Below are the code and all the weights of a small trained network. Each question names an input and a class and asks about switching units off, where a switched-off unit gives its printed mean instead of its output.

import numpy as np


def w(rows, s, z=0):
    codes = np.array(rows[::2]) - 128.0
    scale = np.full(codes.shape[1], s)
    scale[-1] = z or s
    return codes * scale


def norm(h):
    return h / np.sqrt((h * h).mean(-1, keepdims=True) + 1e-5)


def f(y):
    return y / 2 * (1 + np.tanh(0.7978845608 * (y + 0.044715 * y**3)))


def log_softmax(a):
    a = a - a.max(-1, keepdims=True)
    return a - np.log(np.exp(a).sum(-1, keepdims=True))


def net(x, mask):
    res = np.array(x, float).reshape(1, 2) / 4 @ E
    u = 0
    for l in range(4):
        y = f(norm(res) @ A[l][:, :-1].T + A[l][:, -1])
        res = res + np.where(mask[u : u + 3], y, B[l][:, -1]) @ B[l][:, :-1]
        u += 3
    return log_softmax(norm(res)[-1] @ U[:, :-1].T + U[:, -1])


A, B = {}, {}
E = w([
[147,53,87,112,46,239,3,83,64,107],'x0',
[23,145,98,182,132,184,146,68,100,12],'x1',
],0.0076)
A[0] = w([
[2,145,127,96,114,181,231,144,128,29,255],'0.n1',
[94,65,144,181,245,114,146,125,99,152,108],'0.n2',
[47,184,111,129,25,130,65,126,69,88,125],'0.n3',
],0.0062,0.00058)
B[0] = w([
[135,249,79,149,42,153,82,105,71,120,254],'0.n1',
[145,118,143,104,165,158,122,104,114,102,155],'0.n2',
[214,123,93,149,152,163,108,115,132,111,212],'0.n3',
],0.016,0.0062)
A[1] = w([
[154,55,136,167,132,254,20,97,75,111,204],'1.n1',
[180,215,161,70,139,156,98,84,84,149,6],'1.n2',
[124,44,40,66,24,175,134,110,57,88,166],'1.n3',
],0.0067,0.0016)
B[1] = w([
[55,224,163,205,78,85,139,166,125,2,254],'1.n1',
[112,139,185,149,195,77,102,197,141,163,179],'1.n2',
[99,196,119,63,157,71,147,62,68,150,214],'1.n3',
],0.01,0.0087)
A[2] = w([
[106,164,71,140,134,215,150,146,55,50,234],'2.n1',
[86,158,126,206,198,156,152,91,101,108,191],'2.n2',
[174,55,125,104,185,126,114,137,254,154,7],'2.n3',
],0.0074,0.0017)
B[2] = w([
[184,226,44,140,111,96,87,111,183,69,254],'2.n1',
[100,129,173,78,84,136,38,229,193,101,198],'2.n2',
[246,103,78,92,111,132,137,137,112,193,176],'2.n3',
],0.013,0.0087)
A[3] = w([
[181,76,152,123,79,44,163,157,99,123,254],'3.n1',
[190,130,127,125,138,143,104,146,177,130,177],'3.n2',
[144,190,82,100,1,174,92,123,162,36,43],'3.n3',
],0.0083,0.001)
B[3] = w([
[125,78,61,188,121,170,142,145,113,45,159],'3.n1',
[67,101,104,79,218,166,201,41,132,127,152],'3.n2',
[236,203,8,174,145,10,114,82,43,142,254],'3.n3',
],0.012,0.015)
U = w([
[12,134,246,110,206,118,135,202,189,105,166],'0',
[99,108,145,149,67,155,140,108,178,184,17],'1',
[80,133,155,113,151,188,114,42,187,182,15],'2',
[170,228,92,163,102,72,96,98,131,64,220],'3',
[84,83,183,85,61,168,129,95,170,136,2],'4',
[56,33,128,165,58,161,141,187,127,47,83],'5',
[194,29,69,97,214,154,236,152,173,154,206],'6',
[110,73,211,105,149,146,105,117,121,161,33],'7',
],0.012,0.0037)

Each question gives the input, the list of numbers given to net, and the class t.
The units are the neurons (one row each of A and B). Each row of codes is followed by its name. A weight is (code - 128) times the scale printed after its matrix; where a second scale follows, it is the last column's (A, B and U).
mask holds one flag per neuron, layer by layer. A switched-off neuron (its flag False) gives its mean, the last column of its row in B, instead of its output. The means were averaged over made-up inputs and are rounded, as every weight is.
A unit's drop is (log p(t) with every unit on - log p(t) with that unit switched off) / (log p(t) with every unit on - log p(t) with every unit switched off).
unit that matters most: the unit with the biggest drop
top k neurons: the k neurons with the biggest drops, biggest first
k most important neurons of layer l: the k neurons of layer l with the biggest drops, biggest first
drop when u is switched off: that unit's drop, to one decimal
input [1,-3], class 6: top 2 neurons => 0.n1, 1.n1
input [-3,-2], class 6: top 2 neurons => 0.n1, 1.n1
input [-3,-7], class 6: unit that matters most => 1.n1
input [-8,-2], class 6: top 4 neurons => 1.n1, 0.n1, 1.n3, 3.n3
input [-5,0], class 0: top 2 neurons => 2.n1, 3.n3
input [1,-2], class 5: 2 most important neurons of layer 2 => 2.n1, 2.n2
input [-7,-2], class 6: top 4 neurons => 1.n1, 0.n1, 1.n3, 3.n3
input [-3,0], class 0: 2 most important neurons of layer 1 => 1.n2, 1.n1
input [-8,-1], class 0: top 2 neurons => 3.n3, 2.n1
input [0,-2], class 6: drop when 1.n3 is switched off => 0.1
input [0,-3], class 6: drop when 0.n1 is switched off => 0.8
input [-2,-5], class 6: drop when 0.n1 is switched off => 0.3
